Below are the code and all the weights of a small trained network. Each question names an input and a class and asks about switching units off, where a switched-off unit gives its printed mean instead of its output.

import numpy as np


def w(rows, s, z=0):
    codes = np.array(rows[::2]) - 128.0
    scale = np.full(codes.shape[1], s)
    scale[-1] = z or s
    return codes * scale


def f(y):
    return np.maximum(y, 0)


def log_softmax(a):
    a = a - a.max(-1, keepdims=True)
    return a - np.log(np.exp(a).sum(-1, keepdims=True))


def net(x, mask):
    res = np.array(x, float).reshape(1, 6) / 4 @ E
    y = f(res @ A[0][:, :-1].T + A[0][:, -1])
    res = res + np.where(mask, y, B[0][:, -1]) @ B[0][:, :-1]
    return log_softmax(res[-1] @ U[:, :-1].T + U[:, -1])


A, B = {}, {}
E = w([
[164,147,138,144,128],'x0',
[113,118,131,116,123],'x1',
[227,38,14,110,253],'x2',
[137,229,36,2,47],'x3',
[56,91,122,75,153],'x4',
[163,153,132,153,125],'x5',
],0.0053)
A[0] = w([
[89,156,182,119,66,46],'neuron 1',
[50,73,126,98,131,252],'neuron 2',
[128,110,166,163,185,62],'neuron 3',
[43,181,193,160,84,141],'neuron 4',
[140,195,32,74,83,71],'neuron 5',
[86,152,185,120,111,47],'neuron 6',
[137,65,17,120,163,30],'neuron 7',
[134,62,161,159,113,27],'neuron 8',
[96,167,183,131,85,39],'neuron 9',
[127,169,76,78,106,23],'neuron 10',
[178,192,101,47,79,158],'neuron 11',
[144,108,166,254,154,237],'neuron 12',
],0.0084,0.0026)
B[0] = w([
[176,231,93,190,218,190],'neuron 1',
[173,116,136,32,64,211],'neuron 2',
[112,96,204,171,142,173],'neuron 3',
[180,200,38,92,200,235],'neuron 4',
[2,63,226,184,141,219],'neuron 5',
[162,137,33,176,234,171],'neuron 6',
[185,212,95,176,236,202],'neuron 7',
[86,105,143,178,136,158],'neuron 8',
[182,182,47,198,187,181],'neuron 9',
[37,59,185,245,165,175],'neuron 10',
[110,50,224,159,122,228],'neuron 11',
[73,88,156,118,32,254],'neuron 12',
],0.0052,0.0058)
U = w([
[17,53,241,212,135,24],'0',
[222,159,1,172,225,2],'1',
[189,114,188,77,94,254],'2',
[148,91,128,112,70,207],'3',
],0.0071,0.0038)

Each question gives the input, the list of numbers given to net, and the class t.
The units are the neurons (one row each of A and B). Each row of codes is followed by its name. A weight is (code - 128) times the scale printed after its matrix; where a second scale follows, it is the last column's (A, B and U).
mask holds one flag per neuron, in row order. A switched-off neuron (its flag False) gives its mean, the last column of its row in B, instead of its output. The means were averaged over made-up inputs and are rounded, as every weight is.
A unit's drop is (log p(t) with every unit on - log p(t) with that unit switched off) / (log p(t) with every unit on - log p(t) with every unit switched off).
The circuit of an input: a set's keep is (log p(t) with only the set's units on - log p(t) with every unit switched off) / (log p(t) with every unit on - log p(t) with every unit switched off). Starting from all 12 units, units are removed one at a time, each time the one whose removal leaves the highest keep (on an exact tie, the one counted first), for as long as the keep stays at least 0.8.
circuit, biggest first: the units of the circuit, biggest drop first
most important unit: the unit with the biggest drop
top k neurons: the k neurons with the biggest drops, biggest first
drop when u is switched off: that unit's drop, to one decimal
input [3,-4,4,8,-7,3], class 0: circuit, biggest first -> [neuron 5; neuron 11]
input [2,-8,0,5,-2,6], class 0: top 2 neurons -> [neuron 5; neuron 11]
input [8,-4,-8,-2,-8,7], class 1: circuit, biggest first -> [neuron 4; neuron 9]
input [1,-2,-7,5,-2,2], class 1: circuit, biggest first -> [neuron 4; neuron 1]
input [3,0,-3,6,-4,6], class 0: circuit, biggest first -> [neuron 5; neuron 11]
input [-3,7,-4,3,-1,1], class 1: circuit, biggest first -> [neuron 4; neuron 12; neuron 1]
input [-4,1,7,8,2,8], class 0: circuit, biggest first -> [neuron 5; neuron 10]
input [-4,-8,-8,6,-4,-7], class 1: circuit, biggest first -> [neuron 4; neuron 1]
input [-3,-7,-5,-4,-4,-5], class 1: most important unit -> neuron 4
input [-7,1,-4,8,1,5], class 0: top 3 neurons -> [neuron 5; neuron 10; neuron 11]
input [-3,-8,-4,5,-3,-2], class 0: top 4 neurons -> [neuron 5; neuron 11; neuron 10; neuron 2]
input [6,-7,6,8,4,-2], class 0: drop when neuron 11 is switched off -> 0.1
input [5,-8,-7,1,-7,2], class 1: drop when neuron 4 is switched off -> 0.2
input [-4,0,3,7,-7,1], class 0: drop when neuron 5 is switched off -> 0.3
